Below is a small trained network, with its code and all its weights. Each question gives an input and a class and asks what happens when units are switched off, that is, made to give their printed mean instead of their output.

import numpy as np


def w(rows, s, z=0):
    codes = np.array(rows[::2]) - 128.0
    scale = np.full(codes.shape[1], s)
    scale[-1] = z or s
    return codes * scale


def norm(h):
    return h / np.sqrt((h * h).mean(-1, keepdims=True) + 1e-5)


def f(y):
    return y / 2 * (1 + np.tanh(0.7978845608 * (y + 0.044715 * y**3)))


def log_softmax(a):
    a = a - a.max(-1, keepdims=True)
    return a - np.log(np.exp(a).sum(-1, keepdims=True))


def net(x, mask):
    res = np.array(x, float).reshape(1, 2) / 4 @ E
    u = 0
    for l in range(4):
        y = f(norm(res) @ A[l][:, :-1].T + A[l][:, -1])
        res = res + np.where(mask[u : u + 8], y, B[l][:, -1]) @ B[l][:, :-1]
        u += 8
    return log_softmax(norm(res)[-1] @ U[:, :-1].T + U[:, -1])


A, B = {}, {}
E = w([
[44,220,126],'x0',
[80,2,92],'x1',
],0.0054)
A[0] = w([
[87,36,51,161],'L0N0',
[112,86,115,47],'L0N1',
[20,95,75,250],'L0N2',
[19,111,129,133],'L0N3',
[202,133,80,138],'L0N4',
[55,243,199,96],'L0N5',
[70,225,253,110],'L0N6',
[55,124,164,71],'L0N7',
],0.0074,0.0023)
B[0] = w([
[168,65,120,241],'L0N0',
[180,223,54,128],'L0N1',
[52,64,169,255],'L0N2',
[129,113,66,196],'L0N3',
[254,135,178,152],'L0N4',
[52,72,232,252],'L0N5',
[132,99,168,234],'L0N6',
[111,131,99,140],'L0N7',
],0.006,0.0039)
A[1] = w([
[190,48,200,100],'L1N0',
[150,123,200,44],'L1N1',
[255,12,85,252],'L1N2',
[79,226,42,14],'L1N3',
[133,204,139,65],'L1N4',
[158,136,210,146],'L1N5',
[71,109,93,36],'L1N6',
[179,179,82,38],'L1N7',
],0.009,0.0013)
B[1] = w([
[141,164,118,198],'L1N0',
[175,174,76,151],'L1N1',
[70,125,177,254],'L1N2',
[233,98,24,113],'L1N3',
[153,73,146,128],'L1N4',
[152,192,104,168],'L1N5',
[106,240,64,142],'L1N6',
[155,175,1,120],'L1N7',
],0.0065,0.0075)
A[2] = w([
[95,109,137,99],'L2N0',
[140,163,77,5],'L2N1',
[123,250,69,20],'L2N2',
[105,143,186,167],'L2N3',
[107,163,15,18],'L2N4',
[155,11,130,161],'L2N5',
[152,66,82,113],'L2N6',
[233,155,150,138],'L2N7',
],0.013,0.0033)
B[2] = w([
[103,122,107,175],'L2N0',
[128,149,114,103],'L2N1',
[174,127,141,138],'L2N2',
[164,156,48,254],'L2N3',
[152,190,105,115],'L2N4',
[152,169,150,255],'L2N5',
[163,182,165,144],'L2N6',
[90,80,2,226],'L2N7',
],0.0093,0.0049)
A[3] = w([
[64,140,229,128],'L3N0',
[159,124,180,163],'L3N1',
[44,187,111,149],'L3N2',
[55,129,98,22],'L3N3',
[101,235,119,212],'L3N4',
[83,81,115,6],'L3N5',
[139,7,76,166],'L3N6',
[120,85,102,50],'L3N7',
],0.011,0.0019)
B[3] = w([
[194,132,114,254],'L3N0',
[153,45,116,148],'L3N1',
[86,152,119,217],'L3N2',
[81,45,134,176],'L3N3',
[132,129,206,194],'L3N4',
[50,118,142,155],'L3N5',
[181,254,81,209],'L3N6',
[166,166,106,137],'L3N7',
],0.0083,0.0058)
U = w([
[197,91,176,214],'0',
[170,184,22,197],'1',
[108,93,79,17],'2',
[59,156,185,106],'3',
[116,222,224,124],'4',
[112,111,114,2],'5',
[3,125,121,206],'6',
],0.018,0.0078)

Each question gives the input, the list of numbers given to net, and the class t.
The units are the neurons (one row each of A and B). Each row of codes is followed by its name. A weight is (code - 128) times the scale printed after its matrix; where a second scale follows, it is the last column's (A, B and U).
mask holds one flag per neuron, layer by layer. A switched-off neuron (its flag False) gives its mean, the last column of its row in B, instead of its output. The means were averaged over made-up inputs and are rounded, as every weight is.
A unit's drop is (log p(t) with every unit on - log p(t) with that unit switched off) / (log p(t) with every unit on - log p(t) with every unit switched off).
The circuit of an input: a set's keep is (log p(t) with only the set's units on - log p(t) with every unit switched off) / (log p(t) with every unit on - log p(t) with every unit switched off). Starting from the 12 units with the biggest drops (on a tie, the unit counted first), units are removed one at a time, each time the one whose removal leaves the highest keep (on an exact tie, the one counted first), for as long as the keep stays at least 0.8.
units of the circuit, in order: the units of the circuit, biggest drop first
unit that matters most: the unit with the biggest drop
k most important neurons: the k neurons with the biggest drops, biggest first
drop when u is switched off: that unit's drop, to one decimal
input [-1,-7], class 1: unit that matters most : L2N7
input [-2,6], class 0: units of the circuit, in order : (L2N7 L2N5)
input [-4,7], class 0: units of the circuit, in order : (L2N7 L2N5)
input [-1,2], class 0: units of the circuit, in order : (L2N7 L3N0)
input [-1,-8], class 1: 2 most important neurons : (L2N7 L1N2)
input [-1,4], class 0: 4 most important neurons : (L0N0 L2N5 L2N7 L3N0)
input [-1,1], class 0: 3 most important neurons : (L2N7 L0N0 L1N6)
input [1,-2], class 4: 4 most important neurons : (L0N5 L2N7 L2N3 L3N4)
input [-2,3], class 0: 3 most important neurons : (L2N7 L0N0 L2N5)
input [0,-6], class 1: 3 most important neurons : (L1N2 L0N2 L2N7)
input [-2,2], class 0: 2 most important neurons : (L2N7 L0N0)
input [-3,7], class 0: 3 most important neurons : (L2N7 L2N5 L2N3)
input [-4,5], class 0: drop when L2N7 is switched off : 2.0
input [-4,4], class 0: units of the circuit, in order : (L2N7)
input [-6,-1], class 1: drop when L2N7 is switched off : 0.1
input [-3,4], class 0: drop when L2N5 is switched off : 0.2
input [-8,0], class 1: drop when L2N7 is switched off : 1.6
